Below is a small trained network, with its code and all its weights. Each question gives an input and a class and asks what happens when units are switched off, that is, made to give their printed mean instead of their output.

import numpy as np


def w(rows, s, z=0):
    codes = np.array(rows[::2]) - 128.0
    scale = np.full(codes.shape[1], s)
    scale[-1] = z or s
    return codes * scale


def f(y):
    return y / 2 * (1 + np.tanh(0.7978845608 * (y + 0.044715 * y**3)))


def log_softmax(a):
    a = a - a.max(-1, keepdims=True)
    return a - np.log(np.exp(a).sum(-1, keepdims=True))


def net(x, mask):
    res = np.array(x, float).reshape(1, 7) / 4 @ E
    y = f(res @ A[0][:, :-1].T + A[0][:, -1])
    res = res + np.where(mask, y, B[0][:, -1]) @ B[0][:, :-1]
    return log_softmax(res[-1] @ U[:, :-1].T + U[:, -1])


A, B = {}, {}
E = w([
[133,119,134,123],'x0',
[165,46,53,215],'x1',
[131,121,130,123],'x2',
[193,161,250,222],'x3',
[123,134,126,133],'x4',
[126,125,128,125],'x5',
[18,81,141,191],'x6',
],0.012)
A[0] = w([
[142,94,188,178,15],'n0',
[149,174,150,156,189],'n1',
[46,222,124,105,146],'n2',
[143,158,111,85,62],'n3',
[167,145,185,222,126],'n4',
[133,128,145,180,172],'n5',
[118,137,158,91,109],'n6',
[115,119,123,138,218],'n7',
[119,126,130,133,190],'n8',
[99,172,106,120,96],'n9',
[102,135,180,133,12],'n10',
[74,155,133,106,30],'n11',
[95,120,146,95,36],'n12',
[157,120,138,193,93],'n13',
[144,116,51,142,174],'n14',
[147,152,203,113,63],'n15',
[136,124,172,78,1],'n16',
[106,83,70,135,90],'n17',
[61,92,197,169,91],'n18',
[117,83,109,130,45],'n19',
[91,57,71,144,90],'n20',
[131,133,45,58,190],'n21',
[89,109,77,122,77],'n22',
[70,32,59,154,109],'n23',
[141,131,165,175,221],'n24',
[77,129,164,158,142],'n25',
[116,84,92,27,199],'n26',
[174,204,193,119,54],'n27',
[159,119,72,129,190],'n28',
[175,146,149,136,62],'n29',
[145,134,187,245,232],'n30',
[244,133,32,202,158],'n31',
[95,64,78,139,87],'n32',
[132,161,114,71,17],'n33',
],0.012,0.0093)
B[0] = w([
[69,85,101,252,154],'n0',
[172,123,113,142,178],'n1',
[93,73,162,110,198],'n2',
[60,103,142,64,144],'n3',
[85,70,167,94,211],'n4',
[146,121,133,109,174],'n5',
[122,83,159,160,148],'n6',
[165,194,123,151,178],'n7',
[139,194,40,97,157],'n8',
[117,115,151,121,137],'n9',
[121,125,147,55,137],'n10',
[102,42,142,197,139],'n11',
[92,148,161,172,131],'n12',
[58,76,123,167,162],'n13',
[133,166,127,93,205],'n14',
[175,205,90,118,163],'n15',
[55,98,102,109,132],'n16',
[151,207,30,124,181],'n17',
[36,38,178,155,184],'n18',
[169,156,100,153,138],'n19',
[143,206,57,152,199],'n20',
[29,30,180,167,242],'n21',
[118,164,89,71,167],'n22',
[205,171,47,139,234],'n23',
[169,166,132,126,200],'n24',
[87,67,92,137,172],'n25',
[89,85,176,186,240],'n26',
[183,180,91,109,180],'n27',
[152,149,188,98,196],'n28',
[204,202,116,75,141],'n29',
[137,126,196,49,254],'n30',
[1,23,166,147,243],'n31',
[171,158,52,132,187],'n32',
[124,149,178,35,144],'n33',
],0.0088,0.015)
U = w([
[61,18,227,65,223],'0',
[32,6,173,254,253],'1',
[201,150,152,112,28],'2',
],0.0077,0.0033)

Each question gives the input, the list of numbers given to net, and the class t.
The units are the neurons (one row each of A and B). Each row of codes is followed by its name. A weight is (code - 128) times the scale printed after its matrix; where a second scale follows, it is the last column's (A, B and U).
mask holds one flag per neuron, in row order. A switched-off neuron (its flag False) gives its mean, the last column of its row in B, instead of its output. The means were averaged over made-up inputs and are rounded, as every weight is.
A unit's drop is (log p(t) with every unit on - log p(t) with that unit switched off) / (log p(t) with every unit on - log p(t) with every unit switched off).
The circuit of an input: a set's keep is (log p(t) with only the set's units on - log p(t) with every unit switched off) / (log p(t) with every unit on - log p(t) with every unit switched off). Starting from the 12 units with the biggest drops (on a tie, the unit counted first), units are removed one at a time, each time the one whose removal leaves the highest keep (on an exact tie, the one counted first), for as long as the keep stays at least 0.8.
units of the circuit, in order: the units of the circuit, biggest drop first
unit that matters most: the unit with the biggest drop
k most important neurons: the k neurons with the biggest drops, biggest first
drop when u is switched off: that unit's drop, to one decimal
input [-2,8,-8,8,7,-2,-1], class 0: unit that matters most	n30
input [-1,5,3,1,3,3,-1], class 0: units of the circuit, in order	[n26, n0]
input [-2,-3,1,-6,4,1,1], class 1: 3 most important neurons	[n30, n26, n21]
input [8,-7,8,-3,4,-7,3], class 1: units of the circuit, in order	[n30, n11]
input [-7,3,-2,-7,7,-3,-6], class 1: 2 most important neurons	[n21, n30]
input [1,3,3,5,-6,-1,-5], class 0: 2 most important neurons	[n31, n30]
input [-1,0,-4,6,-3,0,-5], class 2: 2 most important neurons	[n21, n27]
input [-2,8,-7,0,-4,-8,8], class 2: 2 most important neurons	[n23, n21]
input [-7,7,1,-5,-4,-6,1], class 2: 2 most important neurons	[n23, n17]
input [7,8,-3,2,-5,1,-8], class 0: 2 most important neurons	[n28, n26]
input [-7,-4,2,8,7,1,7], class 0: drop when n30 is switched off	1.1
input [5,-7,-5,-7,2,-1,6], class 1: drop when n26 is switched off	0.0
input [-5,3,5,5,6,3,-3], class 0: drop when n30 is switched off	0.3
input [-8,8,-5,-3,7,5,1], class 2: unit that matters most	n23
input [6,2,-2,-4,-4,2,-3], class 1: drop when n21 is switched off	0.1
